Below are the code and all the weights of a small trained network. Each question names an input and a class and asks about switching units off, where a switched-off unit gives its printed mean instead of its output.

import numpy as np


def w(rows, s, z=0):
    codes = np.array(rows[::2]) - 128.0
    scale = np.full(codes.shape[1], s)
    scale[-1] = z or s
    return codes * scale


def f(y):
    return y / 2 * (1 + np.tanh(0.7978845608 * (y + 0.044715 * y**3)))


def log_softmax(a):
    a = a - a.max(-1, keepdims=True)
    return a - np.log(np.exp(a).sum(-1, keepdims=True))


def net(x, mask):
    res = np.array(x, float).reshape(1, 7) / 4 @ E
    y = f(res @ A[0][:, :-1].T + A[0][:, -1])
    res = res + np.where(mask, y, B[0][:, -1]) @ B[0][:, :-1]
    return log_softmax(res[-1] @ U[:, :-1].T + U[:, -1])


A, B = {}, {}
E = w([
[229,55,99,112,198,27,81],'x0',
[215,110,133,116,202,211,156],'x1',
[78,254,90,23,207,128,121],'x2',
[199,196,81,141,113,138,96],'x3',
[46,115,89,210,197,80,143],'x4',
[177,156,99,141,44,108,255],'x5',
[176,179,225,214,157,116,163],'x6',
],0.0076)
A[0] = w([
[121,180,188,117,78,124,61,163],'N0',
[172,113,203,34,90,164,165,57],'N1',
[134,213,174,173,73,172,143,78],'N2',
[182,32,77,73,93,103,187,227],'N3',
[147,48,37,159,52,93,139,166],'N4',
[108,228,25,118,158,68,254,201],'N5',
[67,111,218,115,69,198,178,170],'N6',
[118,138,84,69,114,170,89,89],'N7',
[53,161,238,84,125,164,161,84],'N8',
[49,192,120,151,161,133,121,145],'N9',
[169,81,5,99,128,69,82,113],'N10',
[66,90,49,147,103,150,236,221],'N11',
[193,162,99,59,150,225,107,120],'N12',
[147,51,181,124,132,100,175,184],'N13',
[189,181,158,126,126,112,91,2],'N14',
[139,154,136,140,155,43,54,108],'N15',
[211,31,73,128,50,55,167,99],'N16',
[221,181,195,226,84,142,197,158],'N17',
[127,170,157,165,22,194,158,178],'N18',
[193,142,130,32,215,228,128,121],'N19',
[134,176,42,109,139,65,185,80],'N20',
],0.0088,0.0043)
B[0] = w([
[68,131,122,70,102,100,199,168],'N0',
[69,92,197,178,121,111,75,175],'N1',
[173,201,141,169,67,82,160,180],'N2',
[148,127,96,153,67,151,1,230],'N3',
[44,150,124,95,80,135,17,213],'N4',
[110,226,250,214,50,93,53,239],'N5',
[114,111,47,117,23,60,162,215],'N6',
[142,95,99,137,179,177,76,161],'N7',
[105,78,49,113,20,16,95,184],'N8',
[70,175,192,178,74,129,53,184],'N9',
[43,153,183,157,106,92,63,201],'N10',
[153,179,96,154,25,96,66,218],'N11',
[202,183,102,135,148,140,77,199],'N12',
[161,92,107,168,144,59,120,196],'N13',
[180,156,45,72,110,161,154,143],'N14',
[95,65,105,102,204,179,131,167],'N15',
[61,149,200,160,87,73,15,235],'N16',
[175,161,247,171,195,129,218,254],'N17',
[180,194,109,111,70,96,208,219],'N18',
[230,159,80,209,99,116,33,217],'N19',
[49,186,184,171,97,87,153,172],'N20',
],0.0085,0.01)
U = w([
[37,91,114,70,196,163,107,85],'0',
[80,140,174,135,91,91,78,253],'1',
[198,169,150,99,125,167,251,4],'2',
[72,67,59,37,75,106,137,27],'3',
[190,55,198,171,254,97,142,225],'4',
[222,135,43,96,158,227,82,46],'5',
],0.0095,0.0057)

Each question gives the input, the list of numbers given to net, and the class t.
The units are the neurons (one row each of A and B). Each row of codes is followed by its name. A weight is (code - 128) times the scale printed after its matrix; where a second scale follows, it is the last column's (A, B and U).
mask holds one flag per neuron, in row order. A switched-off neuron (its flag False) gives its mean, the last column of its row in B, instead of its output. The means were averaged over made-up inputs and are rounded, as every weight is.
A unit's drop is (log p(t) with every unit on - log p(t) with that unit switched off) / (log p(t) with every unit on - log p(t) with every unit switched off).
The circuit of an input: a set's keep is (log p(t) with only the set's units on - log p(t) with every unit switched off) / (log p(t) with every unit on - log p(t) with every unit switched off). Starting from the 12 units with the biggest drops (on a tie, the unit counted first), units are removed one at a time, each time the one whose removal leaves the highest keep (on an exact tie, the one counted first), for as long as the keep stays at least 0.8.
units of the circuit, in order: the units of the circuit, biggest drop first
most important unit: the unit with the biggest drop
top k neurons: the k neurons with the biggest drops, biggest first
drop when u is switched off: that unit's drop, to one decimal
input [8,-8,6,-8,-2,-8,3], class 0: most important unit => N15
input [3,2,7,2,1,8,8], class 2: units of the circuit, in order => N17, N16
input [-4,2,-5,-1,-6,4,4], class 2: units of the circuit, in order => N17, N18
input [-6,8,8,2,-2,1,-8], class 5: top 3 neurons => N12, N19, N7
input [-2,4,-4,-5,2,-2,-6], class 3: top 2 neurons => N5, N17
input [6,-5,-2,3,2,-8,4], class 0: top 2 neurons => N17, N15
input [5,-8,-1,8,-7,-5,8], class 2: top 2 neurons => N14, N0
input [-8,7,-1,-5,-3,-7,-8], class 5: top 2 neurons => N19, N12
input [-5,-8,-5,0,-2,4,4], class 2: top 2 neurons => N18, N17
input [5,4,-7,7,0,2,7], class 4: drop when N17 is switched off => 0.3
input [6,5,-4,4,-5,7,6], class 4: drop when N17 is switched off => 1.3
input [7,-1,2,-7,-1,-6,-2], class 0: drop when N4 is switched off => -0.1
input [-6,1,2,-3,0,-4,-7], class 3: drop when N5 is switched off => 0.2
input [2,-1,8,4,-8,-1,8], class 5: most important unit => N19
